Below is a small trained network, with its code and all its weights. Each question gives an input and a target symbol and asks what happens when units are switched off, that is, made to give their printed mean instead of their output.

import numpy as np


def w(rows, s, z=0):
    codes = np.array(rows[::2]) - 128.0
    scale = np.full(codes.shape[1], s)
    scale[-1] = z or s
    return codes * scale


def f(y):
    return y / 2 * (1 + np.tanh(0.7978845608 * (y + 0.044715 * y**3)))


def softmax(a):
    e = np.exp(a - a.max(-1, keepdims=True))
    return e / e.sum(-1, keepdims=True)


def log_softmax(a):
    a = a - a.max(-1, keepdims=True)
    return a - np.log(np.exp(a).sum(-1, keepdims=True))


def net(x, mask):
    ids = ['ΔΘΛΞΦΨΩαβεημστ'.index(c) for c in x.split()]
    T = len(ids)
    res = E[ids] + P[:T]
    u = 0
    for l in range(2):
        r = res
        for j in range(2):
            rows = slice(2 * j, 2 * j + 2)
            q, k, v = (r @ M[l][rows].T for M in (Q, K, V))
            z = softmax(np.where(np.tri(T) > 0, q @ k.T / 2**0.5, -1e9)) @ v
            o = O[l][rows]
            res = res + np.where(mask[u + j], z, o[:, -1]) @ o[:, :-1]
        u += 2
        y = f(res @ A[l][:, :-1].T + A[l][:, -1])
        res = res + np.where(mask[u : u + 4], y, B[l][:, -1]) @ B[l][:, :-1]
        u += 4
    return log_softmax(res[-1] @ U[:, :-1].T + U[:, -1])


Q, K, V, O, A, B = {}, {}, {}, {}, {}, {}
E = w([
[211,105,74,99,194,215,2,162],'Δ',
[169,165,146,146,214,145,158,153],'Θ',
[183,134,100,101,110,93,168,122],'Λ',
[197,133,145,67,139,143,184,94],'Ξ',
[165,97,168,129,127,239,122,32],'Φ',
[169,109,108,78,90,211,188,125],'Ψ',
[116,140,197,90,103,92,132,46],'Ω',
[141,121,73,85,179,157,182,123],'α',
[111,130,90,41,150,63,97,99],'β',
[119,168,124,106,142,112,117,232],'ε',
[112,112,216,93,169,199,49,85],'η',
[215,178,142,64,149,97,107,85],'μ',
[203,178,134,82,136,106,46,153],'σ',
[207,156,249,109,107,118,120,93],'τ',
],0.018)
P = w([
[244,144,124,151,123,55,49,206],'0',
[72,37,171,169,200,61,152,1],'1',
[102,27,211,75,227,62,180,36],'2',
[141,73,184,157,220,101,95,62],'3',
[158,90,198,90,178,86,166,85],'4',
[172,40,114,47,176,78,38,119],'5',
[150,83,160,95,170,70,67,152],'6',
[145,55,163,43,140,58,52,133],'7',
[148,144,227,70,129,60,130,157],'8',
[178,138,247,60,131,151,103,103],'9',
[139,80,120,56,155,41,52,124],'10',
],0.0062)
Q[0] = w([
[67,173,91,136,62,120,111,128],'0.h1',
[167,65,147,1,203,123,136,132],'0.h1',
[76,157,66,214,171,140,206,157],'0.h2',
[208,138,125,192,57,191,108,142],'0.h2',
],0.0064)
K[0] = w([
[191,64,138,245,132,212,179,164],'0.h1',
[136,189,253,57,29,177,26,192],'0.h1',
[113,25,87,121,158,114,101,68],'0.h2',
[88,106,142,132,116,160,187,112],'0.h2',
],0.006)
V[0] = w([
[72,234,80,97,139,14,189,207],'0.h1',
[140,177,211,180,127,130,95,123],'0.h1',
[2,52,136,147,112,116,69,84],'0.h2',
[125,118,54,74,156,37,27,144],'0.h2',
],0.0077)
O[0] = w([
[158,142,37,87,67,74,37,175,47],'0.h1',
[174,86,214,131,124,90,103,200,158],'0.h1',
[5,100,116,113,20,115,92,155,2],'0.h2',
[184,218,142,151,69,163,132,129,224],'0.h2',
],0.012,0.0077)
A[0] = w([
[86,163,82,53,149,206,201,223,159],'0.n1',
[153,66,108,117,78,149,196,131,229],'0.n2',
[151,129,40,86,52,227,138,16,253],'0.n3',
[154,37,94,43,254,159,118,114,141],'0.n4',
],0.0058,0.0043)
B[0] = w([
[95,59,127,255,165,66,46,182,133],'0.n1',
[92,169,167,174,202,101,32,141,145],'0.n2',
[141,186,93,90,162,75,159,232,172],'0.n3',
[117,179,147,158,127,92,190,111,245],'0.n4',
],0.0092,0.012)
Q[1] = w([
[136,105,184,196,128,169,133,236],'1.h1',
[190,122,177,75,135,114,129,123],'1.h1',
[189,147,221,99,219,49,68,181],'1.h2',
[193,82,41,135,161,185,254,120],'1.h2',
],0.0058)
K[1] = w([
[135,66,139,86,70,107,191,116],'1.h1',
[176,163,180,159,10,26,110,169],'1.h1',
[213,253,107,220,189,73,120,161],'1.h2',
[103,71,106,131,56,148,225,133],'1.h2',
],0.0052)
V[1] = w([
[148,206,100,236,155,184,90,208],'1.h1',
[193,123,160,72,44,150,64,198],'1.h1',
[113,83,110,163,194,63,55,174],'1.h2',
[116,101,2,95,96,132,167,30],'1.h2',
],0.0067)
O[1] = w([
[189,137,190,86,74,177,171,236,211],'1.h1',
[58,128,226,179,224,145,124,191,133],'1.h1',
[204,21,88,173,136,197,147,117,93],'1.h2',
[183,219,101,255,120,171,134,126,8],'1.h2',
],0.01,0.015)
A[1] = w([
[254,64,179,144,110,81,168,145,249],'1.n1',
[209,185,184,151,121,23,82,85,81],'1.n2',
[123,103,158,121,123,48,77,45,229],'1.n3',
[182,125,128,126,150,68,210,128,210],'1.n4',
],0.0062,0.0013)
B[1] = w([
[67,83,84,112,182,180,60,62,251],'1.n1',
[126,177,103,250,122,56,126,169,196],'1.n2',
[205,134,119,130,71,114,166,132,162],'1.n3',
[106,157,99,118,119,180,120,162,224],'1.n4',
],0.013,0.02)
U = w([
[124,46,152,206,214,1,134,135,121],'Δ',
[83,178,88,166,163,128,132,142,36],'Θ',
[163,67,130,130,51,213,108,202,4],'Λ',
[134,190,109,142,154,75,107,132,190],'Ξ',
[168,92,159,139,137,66,149,135,193],'Φ',
[196,118,122,128,105,133,180,140,126],'Ψ',
[186,187,131,50,104,94,134,187,103],'Ω',
[63,110,118,103,74,100,36,213,202],'α',
[102,84,160,127,119,96,123,98,146],'β',
[57,106,62,107,125,128,114,130,71],'ε',
[139,156,145,122,144,71,30,148,170],'η',
[108,122,78,174,81,199,75,131,60],'μ',
[132,142,129,199,104,156,156,222,102],'σ',
[132,111,65,130,113,148,150,150,235],'τ',
],0.0072,0.0031)

Each question gives the input, a string of symbols that net reads in full, and the target symbol t.
The units are the heads (2 rows each of Q, K, V and O) and the neurons (one row each of A and B). Each row of codes is followed by its name. A weight is (code - 128) times the scale printed after its matrix; where a second scale follows, it is the last column's (O, A, B and U).
mask holds one flag per unit, layer by layer, with each layer's heads first. A switched-off unit (its flag False) gives its mean, the last column of its rows in O or B, instead of its output. The means were averaged over made-up inputs and are rounded, as every weight is.
A unit's drop is (log p(t) with every unit on - log p(t) with that unit switched off) / (log p(t) with every unit on - log p(t) with every unit switched off).
The circuit of an input: a set's keep is (log p(t) with only the set's units on - log p(t) with every unit switched off) / (log p(t) with every unit on - log p(t) with every unit switched off). Starting from all 12 units, units are removed one at a time, each time the one whose removal leaves the highest keep (on an exact tie, the one counted first), for as long as the keep stays at least 0.8.
units of the circuit, in order: the units of the circuit, biggest drop first
unit that matters most: the unit with the biggest drop
k most important neurons: the k neurons with the biggest drops, biggest first
k most important neurons of layer l: the k neurons of layer l with the biggest drops, biggest first
input Φ β σ β β β, target Ω: unit that matters most : 1.n1
input σ α Δ Ξ β Ω β ε, target α: units of the circuit, in order : (0.h2 1.h2)
input Ξ Λ Ω Θ β β Ω Ξ Ω Λ, target Ξ: units of the circuit, in order : (1.h1 1.h2 1.n2)
input τ σ β Δ ε, target α: units of the circuit, in order : (0.h1 1.h2)
input Δ Δ Ξ, target Ω: units of the circuit, in order : (0.h2 1.h1)
input Ξ Δ Λ, target Ξ: units of the circuit, in order : (1.h2 1.n2 1.h1)
input Δ Θ Ω μ η Φ Δ, target Ω: 3 most important neurons : (1.n1 1.n3 1.n2)
input α Δ σ Δ, target μ: 2 most important neurons of layer 0 : (0.n1 0.n3)
input Δ Δ Δ Δ Ω σ τ μ β, target Ω: units of the circuit, in order : (1.h2 1.n1 0.h2)
input τ Δ α, target β: units of the circuit, in order : (0.h1 1.h2 1.n2)
input Ω Δ β ε Ω Ξ σ Δ Δ η α, target Δ: units of the circuit, in order : (1.h1 0.h1 0.n1)
input Θ Ψ β Θ Θ Ω Θ Δ α Ξ, target ε: units of the circuit, in order : (0.h2 1.n1 1.h2)
input Δ β Λ Ω, target Ω: 2 most important neurons : (1.n1 1.n3)
input Δ Λ Δ, target Ω: units of the circuit, in order : (1.h2 0.h2 1.n1 0.h1)
input β Θ α, target Ω: unit that matters most : 0.h2
input Ξ Ξ Φ Λ τ β, target Ξ: 3 most important neurons of layer 1 : (1.n2 1.n4 1.n3)
input Θ Φ α β, target ε: 2 most important neurons : (1.n1 1.n4)
input ε Ξ Λ α σ Λ μ Ω η, target Λ: 2 most important neurons of layer 0 : (0.n1 0.n2)
input Ξ β Θ μ μ, target Ξ: 2 most important neurons : (1.n2 0.n4)
input β σ Δ Δ μ, target σ: unit that matters most : 0.h2
